Here is a tiny trained network, its code and every weight. The questions are about switching its units off for an input and a class, where a switched-off unit gives its printed mean instead of its output.

import numpy as np


def w(rows, s, z=0):
    codes = np.array(rows[::2]) - 128.0
    scale = np.full(codes.shape[1], s)
    scale[-1] = z or s
    return codes * scale


def f(y):
    return np.maximum(y, 0)


def log_softmax(a):
    a = a - a.max(-1, keepdims=True)
    return a - np.log(np.exp(a).sum(-1, keepdims=True))


def net(x, mask):
    res = np.array(x, float).reshape(1, 5) / 4 @ E
    y = f(res @ A[0][:, :-1].T + A[0][:, -1])
    res = res + np.where(mask, y, B[0][:, -1]) @ B[0][:, :-1]
    return log_softmax(res[-1] @ U[:, :-1].T + U[:, -1])


A, B = {}, {}
E = w([
[161,18,132,142,221,60],'x0',
[153,176,151,2,241,106],'x1',
[180,112,177,109,70,36],'x2',
[154,133,235,108,104,176],'x3',
[240,194,65,135,113,175],'x4',
],0.0063)
A[0] = w([
[40,68,188,144,127,114,142],'n1',
[6,56,52,233,206,199,154],'n2',
[89,79,232,153,83,111,149],'n3',
[131,188,22,125,126,149,60],'n4',
[168,77,68,203,62,74,113],'n5',
[62,48,206,158,114,103,152],'n6',
[223,172,229,58,142,170,255],'n7',
[166,52,102,252,114,120,147],'n8',
[78,50,213,149,104,107,157],'n9',
[198,56,60,223,80,75,161],'n10',
[78,172,136,133,55,188,90],'n11',
[191,170,197,147,78,228,89],'n12',
[227,223,155,91,85,174,207],'n13',
[3,130,146,87,149,89,190],'n14',
[166,189,16,153,161,187,124],'n15',
[193,43,59,248,72,70,137],'n16',
[186,53,63,238,73,73,141],'n17',
[160,146,250,106,91,183,151],'n18',
[182,65,149,59,235,64,165],'n19',
[69,51,206,150,118,106,140],'n20',
[220,163,86,222,61,197,112],'n21',
[212,37,133,43,252,52,163],'n22',
],0.0059,0.003)
B[0] = w([
[32,62,135,122,28,184,197],'n1',
[2,59,112,73,17,233,244],'n2',
[92,54,213,47,101,181,201],'n3',
[40,61,133,122,45,200,177],'n4',
[184,126,156,216,72,45,193],'n5',
[48,49,207,80,40,159,207],'n6',
[107,189,33,82,166,238,251],'n7',
[119,136,84,227,29,79,213],'n8',
[72,48,215,57,62,176,205],'n9',
[188,179,98,232,98,48,217],'n10',
[180,188,51,162,191,123,193],'n11',
[148,209,40,99,194,212,211],'n12',
[69,140,47,132,114,216,247],'n13',
[46,156,43,178,59,159,202],'n14',
[31,72,127,83,76,226,213],'n15',
[175,167,98,233,40,34,225],'n16',
[170,145,93,225,47,45,219],'n17',
[182,189,124,39,219,235,207],'n18',
[202,220,34,89,215,162,233],'n19',
[43,39,183,63,42,188,199],'n20',
[109,205,25,212,98,97,233],'n21',
[232,239,41,69,238,166,253],'n22',
],0.0065,0.0056)
U = w([
[64,177,50,184,69,126,214],'0',
[253,235,85,46,253,169,135],'1',
[6,7,219,30,53,229,147],'2',
[237,87,224,197,84,4,4],'3',
],0.0062,0.0026)

Each question gives the input, the list of numbers given to net, and the class t.
The units are the neurons (one row each of A and B). Each row of codes is followed by its name. A weight is (code - 128) times the scale printed after its matrix; where a second scale follows, it is the last column's (A, B and U).
mask holds one flag per neuron, in row order. A switched-off neuron (its flag False) gives its mean, the last column of its row in B, instead of its output. The means were averaged over made-up inputs and are rounded, as every weight is.
A unit's drop is (log p(t) with every unit on - log p(t) with that unit switched off) / (log p(t) with every unit on - log p(t) with every unit switched off).
The circuit of an input: a set's keep is (log p(t) with only the set's units on - log p(t) with every unit switched off) / (log p(t) with every unit on - log p(t) with every unit switched off). Starting from the 12 units with the biggest drops (on a tie, the unit counted first), units are removed one at a time, each time the one whose removal leaves the highest keep (on an exact tie, the one counted first), for as long as the keep stays at least 0.8.
circuit, biggest first: the units of the circuit, biggest drop first
unit that matters most: the unit with the biggest drop
top k neurons: the k neurons with the biggest drops, biggest first
drop when u is switched off: that unit's drop, to one decimal
input [-5,-3,-8,-4,1], class 2: circuit, biggest first => [n2; n15]
input [-6,5,-3,2,1], class 1: unit that matters most => n2
input [2,2,-8,1,1], class 2: circuit, biggest first => [n2; n21]
input [4,7,-8,-5,-7], class 1: top 2 neurons => [n22; n19]
input [3,-8,4,-1,-4], class 3: top 3 neurons => [n16; n10; n17]
input [8,3,-2,-1,-4], class 1: top 4 neurons => [n22; n19; n15; n4]
input [-2,1,7,5,1], class 1: top 2 neurons => [n2; n18]
input [-8,4,-7,-3,-2], class 2: drop when n20 is switched off => -0.1
input [7,7,-1,-5,-5], class 1: drop when n22 is switched off => 0.2
input [-3,4,-6,4,-1], class 1: drop when n6 is switched off => 0.1
input [0,-5,2,-7,1], class 3: drop when n20 is switched off => 0.0
